What each symbol does to the items:
~: Q720->Q415, Q699->Q720, Q185->Q425, Q186->Q577, Q184->Q500, Q906->Q286, Q793->Q422, Q608->Q353, Q984->Q710, Q532->Q182, Q301->Q532, Q995->Q229, Q614->Q762, Q395->Q185, Q76->Q323, Q314->Q569, Q908->Q931, Q303->Q699, Q662->Q340, Q574->Q837, Q286->Q384, Q638->Q727, Q577->Q303, Q423->Q656, Q961->Q368, Q309->Q522, Q21->Q271, Q500->Q608, Q710->Q140, Q800->Q423, Q998->Q314, Q415->Q51, Q431->Q961, Q727->Q134, Q108->Q431, Q897->Q76, Q135->Q655, Q569->Q77, Q855->Q998, Q717->Q662, Q522->Q184, Q229->Q108, Q737->Q908, Q218->Q101, Q585->Q72, Q140->Q906, Q384->Q614, Q340->Q984, Q478->Q254, Q368->Q574, Q328->Q978, Q739->Q408, Q422->Q739, Q529->Q301, Q325->Q79, Q978->Q800, Q274->Q325, Q51->Q135, Q101->Q735, Q655->Q21, Q254->Q309, Q271->Q855, Q762->Q897, Q79->Q328, Q72->Q995, Q330->Q953, Q348->Q585, Q323->Q737, Q408->Q218, Q735->Q638, Q931->Q395, Q837->Q274, Q77->Q529, Q425->Q348, Q656->Q186, Q953->Q478, Q353->Q793, Q134->Q717, Q182->Q330
§: Q720->Q727, Q699->Q638, Q185->Q314, Q186->Q218, Q184->Q348, Q906->Q577, Q793->Q229, Q608->Q72, Q984->Q423, Q532->Q76, Q301->Q897, Q995->Q532, Q614->Q720, Q395->Q998, Q76->Q135, Q314->Q286, Q908->Q271, Q303->Q735, Q662->Q978, Q574->Q309, Q286->Q303, Q638->Q274, Q577->Q101, Q423->Q739, Q961->Q478, Q309->Q185, Q21->Q984, Q500->Q585, Q710->Q656, Q800->Q422, Q998->Q906, Q415->Q134, Q431->Q953, Q727->Q325, Q108->Q330, Q897->Q51, Q135->Q662, Q569->Q384, Q855->Q140, Q717->Q328, Q522->Q425, Q229->Q182, Q737->Q21, Q218->Q368, Q585->Q529, Q140->Q186, Q384->Q699, Q340->Q800, Q478->Q931, Q368->Q254, Q328->Q353, Q739->Q431, Q422->Q108, Q529->Q762, Q325->Q500, Q978->Q793, Q274->Q184, Q51->Q717, Q101->Q574, Q655->Q340, Q254->Q395, Q271->Q710, Q762->Q415, Q79->Q608, Q72->Q301, Q330->Q737, Q348->Q77, Q323->Q655, Q408->Q961, Q735->Q837, Q931->Q855, Q837->Q522, Q77->Q614, Q425->Q569, Q656->Q408, Q953->Q908, Q353->Q995, Q134->Q79, Q182->Q323
+: Q720->Q614, Q699->Q384, Q185->Q309, Q186->Q140, Q184->Q274, Q906->Q998, Q793->Q978, Q608->Q79, Q984->Q21, Q532->Q995, Q301->Q72, Q995->Q353, Q614->Q77, Q395->Q254, Q76->Q532, Q314->Q185, Q908->Q953, Q303->Q286, Q662->Q135, Q574->Q101, Q286->Q314, Q638->Q699, Q577->Q906, Q423->Q984, Q961->Q408, Q309->Q574, Q21->Q737, Q500->Q325, Q710->Q271, Q800->Q340, Q998->Q395, Q415->Q762, Q431->Q739, Q727->Q720, Q108->Q422, Q897->Q301, Q135->Q76, Q569->Q425, Q855->Q931, Q717->Q51, Q522->Q837, Q229->Q793, Q737->Q330, Q218->Q186, Q585->Q500, Q140->Q855, Q384->Q569, Q340->Q655, Q478->Q961, Q368->Q218, Q328->Q717, Q739->Q423, Q422->Q800, Q529->Q585, Q325->Q727, Q978->Q662, Q274->Q638, Q51->Q897, Q101->Q577, Q655->Q323, Q254->Q368, Q271->Q908, Q762->Q529, Q79->Q134, Q72->Q608, Q330->Q108, Q348->Q184, Q323->Q182, Q408->Q656, Q735->Q303, Q931->Q478, Q837->Q735, Q77->Q348, Q425->Q522, Q656->Q710, Q953->Q431, Q353->Q328, Q134->Q415, Q182->Q229
@: Q720->Q348, Q699->Q425, Q185->Q101, Q186->Q931, Q184->Q699, Q906->Q254, Q793->Q135, Q608->Q415, Q984->Q330, Q532->Q328, Q301->Q79, Q995->Q717, Q614->Q184, Q395->Q218, Q76->Q353, Q314->Q574, Q908->Q739, Q303->Q185, Q662->Q532, Q574->Q906, Q286->Q309, Q638->Q569, Q577->Q395, Q423->Q737, Q961->Q710, Q309->Q577, Q21->Q108, Q500->Q720, Q710->Q953, Q800->Q323, Q998->Q368, Q415->Q585, Q431->Q984, Q727->Q77, Q108->Q340, Q897->Q608, Q135->Q995, Q569->Q837, Q855->Q961, Q717->Q301, Q522->Q303, Q229->Q662, Q737->Q422, Q218->Q855, Q585->Q727, Q140->Q478, Q384->Q522, Q340->Q182, Q478->Q656, Q368->Q140, Q328->Q897, Q739->Q21, Q422->Q655, Q529->Q325, Q325->Q614, Q978->Q76, Q274->Q384, Q51->Q72, Q101->Q998, Q655->Q229, Q254->Q186, Q271->Q431, Q762->Q500, Q79->Q762, Q72->Q134, Q330->Q800, Q348->Q638, Q323->Q793, Q408->Q271, Q735->Q314, Q931->Q408, Q837->Q286, Q77->Q274, Q425->Q735, Q656->Q908, Q953->Q423, Q353->Q51, Q134->Q529, Q182->Q978

The rows follow the links: the fewer symbols apart two items are, the more alike their rows tend to be.

Each row is also shifted at random along 2 hidden directions that mean nothing.

Rows with their items:
[-6,-1,-4,-14,-16,-20,-6,-3,21,11,-18,-2,-2,-27,-17,2,9,2,-4,3,-32,-25,21,8,-30,-31,-11]: Q655
[4,-8,20,14,-1,10,-9,11,6,0,-23,-2,-17,-23,-19,16,-19,17,8,33,19,20,-27,-13,22,-6,7]: Q348
[6,21,3,0,-19,-23,-2,-8,12,20,-9,1,-6,-18,-4,6,6,12,-1,2,-9,-21,29,13,-33,-25,-15]: Q800
[0,-1,12,-10,12,13,0,-7,-20,5,12,-22,-4,-17,27,-5,-5,-27,-30,20,-16,35,-22,-10,25,7,5]: Q906
[-5,19,-1,8,-6,-16,-16,-7,21,15,-5,10,-12,-16,6,21,13,-6,-1,21,-7,-32,-14,8,-29,-12,-13]: Q422
[2,-22,-11,19,6,8,-2,11,4,-13,4,20,3,29,-23,-8,-4,7,25,-21,26,-8,-2,1,8,11,10]: Q585
[0,6,3,12,23,-2,0,13,-10,-5,13,-7,-26,-41,22,12,-11,-2,-9,22,11,22,-6,1,11,14,-2]: Q185
[15,-5,-10,5,-3,3,1,-9,11,9,20,33,27,19,-18,2,26,-23,-16,-5,-9,-11,-1,12,-8,-1,-5]: Q135
[54,40,42,10,-22,-3,5,-24,-10,21,7,3,28,23,34,5,8,17,4,-9,18,4,-5,-14,-8,-25,-5]: Q984
[-6,0,-3,3,34,-4,8,23,6,-16,19,6,-17,-30,24,7,-3,9,9,-11,27,0,28,19,9,12,1]: Q303
[7,-5,26,27,-3,12,2,16,-3,-2,-22,-3,-18,-13,-23,13,-22,19,11,22,30,21,-19,-6,13,-7,-2]: Q77
[3,14,8,9,-19,-10,-15,-8,11,20,-13,4,2,-24,-4,27,14,-12,-20,46,-12,-12,-29,-4,-24,-23,-10]: Q340
[22,5,-23,25,-14,0,10,2,-9,21,-4,19,-5,-1,-28,1,18,7,0,15,0,-5,18,10,-18,9,-12]: Q328
[23,-15,12,-9,-8,1,0,-11,6,10,12,21,34,8,-14,1,12,-11,-15,-16,-22,-3,5,7,-15,-17,-10]: Q978
[-16,2,7,10,12,2,-2,9,-3,-3,10,-14,-24,-46,19,13,-2,-16,-19,34,0,17,-13,4,18,19,2]: Q309
[-13,-1,-4,-24,13,7,8,-3,-18,-10,25,-17,12,2,29,-18,-6,-20,-10,-29,-13,8,7,1,9,13,16]: Q254
[33,-14,34,-17,5,8,18,7,-2,-11,-6,-10,8,-11,-7,-9,-31,31,17,-31,14,44,31,-5,15,-27,5]: Q699
[34,-1,16,-11,-23,0,0,-16,4,21,-9,13,28,-6,-10,4,3,-5,-19,-1,-24,11,6,7,-13,-28,-12]: Q229
[10,-22,15,-17,24,6,8,15,8,-19,16,6,6,-6,14,1,-17,12,20,-43,15,18,31,8,9,-9,4]: Q425
[5,45,18,18,-12,-6,-2,-11,-25,20,-3,-31,-10,0,33,0,4,7,-11,44,1,7,-27,-19,-2,10,1]: Q961
[13,32,14,9,-9,-11,-8,-11,12,11,5,8,13,18,29,15,18,8,7,-1,13,-26,2,1,-30,-11,-5]: Q737
[-10,28,-9,-4,12,-5,15,-3,-19,-3,19,-14,-8,14,38,-14,9,2,11,-18,12,-17,14,4,1,22,9]: Q140
[-12,28,16,-9,-23,-8,-9,-17,-15,15,-15,-32,-11,-1,20,-6,-2,1,-5,24,-11,-1,-25,-24,-2,-8,7]: Q656
[-4,8,-12,-5,29,-5,11,14,-7,-7,11,-12,-29,-36,22,6,-13,12,18,-15,5,3,40,11,0,14,-7]: Q314
[47,18,-21,15,-15,-11,35,3,-17,21,2,16,0,7,-30,-21,9,25,14,-31,-2,-3,73,17,-16,4,-17]: Q353
[-7,32,-1,19,7,1,2,-11,-21,4,16,-16,-9,14,36,-1,10,-3,-4,27,9,-5,-21,-10,0,28,12]: Q855
[15,-21,-8,6,-21,9,5,-6,-12,6,-23,-2,4,14,-48,-13,-6,11,-4,-2,-13,24,2,-4,12,-8,1]: Q608
[-12,-25,6,3,5,3,-6,20,12,-16,-29,-1,-17,-20,-22,8,-24,13,13,2,9,11,-6,-5,18,-7,6]: Q184
[-32,-51,-32,-16,0,8,-12,8,17,-19,-13,16,7,28,-51,-10,-5,-13,2,-19,-18,-13,-12,1,5,5,12]: Q134

The symbols that take the first to the second take the third to the fourth, perhaps in another order. What is the fourth?
Answers are names.
[-8,-6,1,-27,11,0,13,0,-22,-1,10,-29,-1,-21,17,-18,-20,-13,-15,-15,-22,22,19,1,12,10,5]
: [-24,-14,-10,12,35,4,-4,17,11,-20,22,9,-16,-25,24,19,-1,-5,1,9,21,-11,-1,18,8,20,-3]
:: [9,-17,-14,3,-20,6,6,0,-12,10,-25,-6,-2,6,-51,-13,-7,6,-4,-1,-20,19,13,0,11,-6,-4]
: Q532

[8,-10,1,-16,-13,-12,-6,-16,12,8,-13,6,10,-11,-16,7,1,-12,-17,-6,-33,-10,16,7,-26,-25,-12]
: [10,-20,-6,-12,-14,-3,-4,-6,15,6,-4,18,26,-5,-18,7,8,-25,-20,-10,-32,-11,-1,10,-17,-20,-17]
:: [13,-10,-14,8,-22,3,13,0,-19,12,-24,-6,-2,-2,-50,-16,-6,14,2,0,-12,14,19,3,4,-2,-8]
: Q608

[8,31,5,10,-11,-25,-2,-9,11,21,-4,5,-1,-10,9,17,6,12,3,18,-8,-19,10,5,-30,-14,-14]
: [11,35,7,3,-9,-21,0,-8,8,10,0,2,4,12,22,3,9,19,13,-11,1,-31,27,13,-35,-14,-10]
:: [-7,18,-10,-15,-2,-17,-1,-8,20,1,6,8,2,25,26,3,13,6,15,-32,-2,-45,17,9,-39,-17,-2]
: Q423

[5,-11,15,35,2,13,-9,15,1,-1,-15,5,-26,-13,-23,17,-9,14,11,34,37,15,-23,-12,16,2,-5]
: [-9,-6,-10,16,6,-4,9,21,6,-11,-18,2,-27,-2,-26,5,-11,33,34,-19,28,-8,29,6,5,4,2]
:: [-37,-14,-12,-21,19,-3,-9,9,-7,-14,6,-17,-22,-40,15,-2,-4,-21,-19,18,-23,10,-7,8,14,9,6]
: Q574

[22,17,16,8,14,-4,25,6,-24,12,3,-32,-17,-38,24,-8,-19,23,-7,-1,6,36,35,8,12,3,-7]
: [12,-21,19,6,29,18,1,8,6,-19,27,15,7,-8,20,14,-3,5,3,-10,27,15,-10,1,17,2,7]
:: [-11,-10,-7,-22,-21,-18,-2,-12,13,6,-22,7,4,-17,-14,3,2,-6,-13,0,-35,-20,17,15,-26,-23,-15]
: Q737

[-5,-3,3,-26,12,5,4,-5,-20,-5,15,-22,5,-9,26,-14,-6,-24,-24,0,-14,27,-11,-1,17,11,6]
: [11,13,12,15,29,4,10,13,-7,-3,16,1,-17,-32,25,10,-4,10,6,11,23,17,13,9,8,17,-7]
:: [-6,-7,-31,12,-19,-9,6,9,-4,12,-21,2,-10,-4,-49,-7,4,2,-1,13,-18,-3,13,6,-3,6,-1]
: Q135

[15,19,27,-18,-27,-11,2,-23,-8,11,-13,-29,12,11,27,-15,-13,12,-1,-19,-10,7,7,-21,-7,-21,3]
: [-29,25,1,-3,-12,-14,-6,-8,-10,6,-14,-30,-22,-2,21,-2,2,-1,0,20,-13,-13,-20,-15,-6,5,7]
:: [-20,9,8,-26,-16,-11,-9,-11,3,-3,-19,-32,1,4,12,-9,-9,-2,-7,-1,-23,-13,-16,-16,-8,-9,6]
: Q961

[-10,-21,25,18,1,15,-12,17,13,-11,-14,-4,-12,-27,-21,15,-16,2,-3,40,18,27,-45,-11,20,-8,8]
: [-1,-27,8,-29,28,4,8,14,13,-21,16,9,11,-10,17,-5,-17,13,20,-52,14,7,34,17,11,-5,5]
:: [-28,-38,11,-17,14,4,-20,13,20,-23,-23,-1,-16,-24,-19,14,-22,7,7,4,1,10,-12,-6,14,-12,8]
: Q522

[7,16,13,-32,-19,-10,3,-22,2,2,-1,-11,23,21,26,-16,-5,8,12,-49,-15,-10,17,-12,-15,-24,6]
: [-20,27,6,5,-11,-9,-15,-6,-14,13,-12,-35,-18,0,23,-3,4,-4,-10,39,-11,-4,-40,-11,-6,7,8]
:: [28,-12,34,-7,14,17,11,8,-2,-11,16,1,16,-5,8,2,-23,16,12,-33,25,38,12,-3,23,-14,3]
: Q348

[-19,-36,9,-24,20,8,-3,8,17,-23,-7,-6,-2,-20,-7,-3,-25,2,10,-25,4,16,10,5,12,-14,9]
: [8,-19,19,0,30,15,-7,9,11,-21,19,9,14,-9,15,7,-16,1,7,-18,21,19,-6,0,19,-2,4]
:: [8,-6,-2,22,8,3,6,13,3,-9,-1,19,-19,16,-20,-1,1,26,31,-12,37,-4,12,-1,12,13,5]
: Q614

[21,-2,-2,20,0,3,21,11,-3,-5,-9,11,-2,29,-23,-9,2,29,30,-29,35,5,23,-3,12,12,7]
: [-11,-6,-38,22,-1,-5,-2,8,0,0,7,33,-2,6,-33,10,22,-16,-4,16,-5,-29,1,24,-16,17,-10]
:: [39,-6,13,24,-3,19,15,-2,-6,0,4,14,22,32,-20,-9,-2,22,13,-12,26,22,0,-13,18,1,-1]
: Q532

[21,17,15,-5,8,-1,21,11,-28,9,4,-26,-16,-37,20,-7,-15,15,-12,0,-4,34,33,6,17,4,-7]
: [-24,-2,-2,-5,24,-3,4,13,-11,-11,3,-14,-23,-45,17,7,-15,-8,-10,20,-1,14,4,10,6,18,-2]
:: [3,1,-27,23,-10,-4,6,2,-7,14,-12,17,-10,-3,-42,4,14,-8,-11,26,-2,-8,5,8,-5,17,-6]
: Q328

[4,20,5,-8,-20,-24,-6,-9,9,15,-10,-6,-5,-20,-3,8,10,15,0,3,-11,-25,21,13,-33,-25,-7]
: [-36,-3,-4,-38,-9,-14,-16,-18,14,-8,-13,-27,1,11,14,-11,-7,-9,-1,-16,-34,-20,-8,-14,-15,-11,14]
:: [9,23,-1,-5,7,2,9,-11,-25,-1,31,-9,8,15,39,-15,9,-13,-12,-3,8,18,-7,-6,13,20,7]
: Q314

[-6,40,-10,9,-4,-13,15,-6,-18,6,8,-24,-20,13,32,-16,-1,13,14,-5,-6,-10,22,-1,-4,21,-1]
: [-4,27,26,-2,-20,-8,-9,-19,-13,16,-16,-37,0,6,20,-10,-10,-5,-15,34,-14,11,-41,-27,-2,-5,4]
:: [34,5,-5,17,-10,6,12,-10,-2,15,17,35,27,9,-19,0,22,-5,-11,-6,0,1,10,15,-7,-4,-11]
: Q717

[1,17,4,0,-17,-18,-9,-7,13,25,-17,3,-1,-27,-4,20,9,-4,-13,24,-13,-18,-6,5,-25,-23,-10]
: [26,33,15,12,-25,-12,3,-12,7,29,-12,-3,-8,-20,2,13,7,12,2,12,-4,-3,15,5,-24,-23,-18]
:: [38,48,30,29,-20,-9,0,-19,-1,28,-2,5,5,-5,16,16,14,21,4,26,16,-6,-6,-2,-22,-12,-15]
: Q330

[28,2,35,18,-3,9,6,11,-4,3,-22,-15,-14,-19,-15,7,-24,29,13,20,31,40,-5,-13,22,-15,0]
: [19,-21,20,-18,21,9,11,9,2,-19,10,-2,13,-5,7,-6,-26,13,14,-44,18,27,30,3,17,-15,8]
:: [2,1,7,-21,15,9,9,-10,-24,-6,16,-21,12,-1,30,-17,-6,-12,-13,-14,-13,22,5,-4,13,6,11]
: Q855

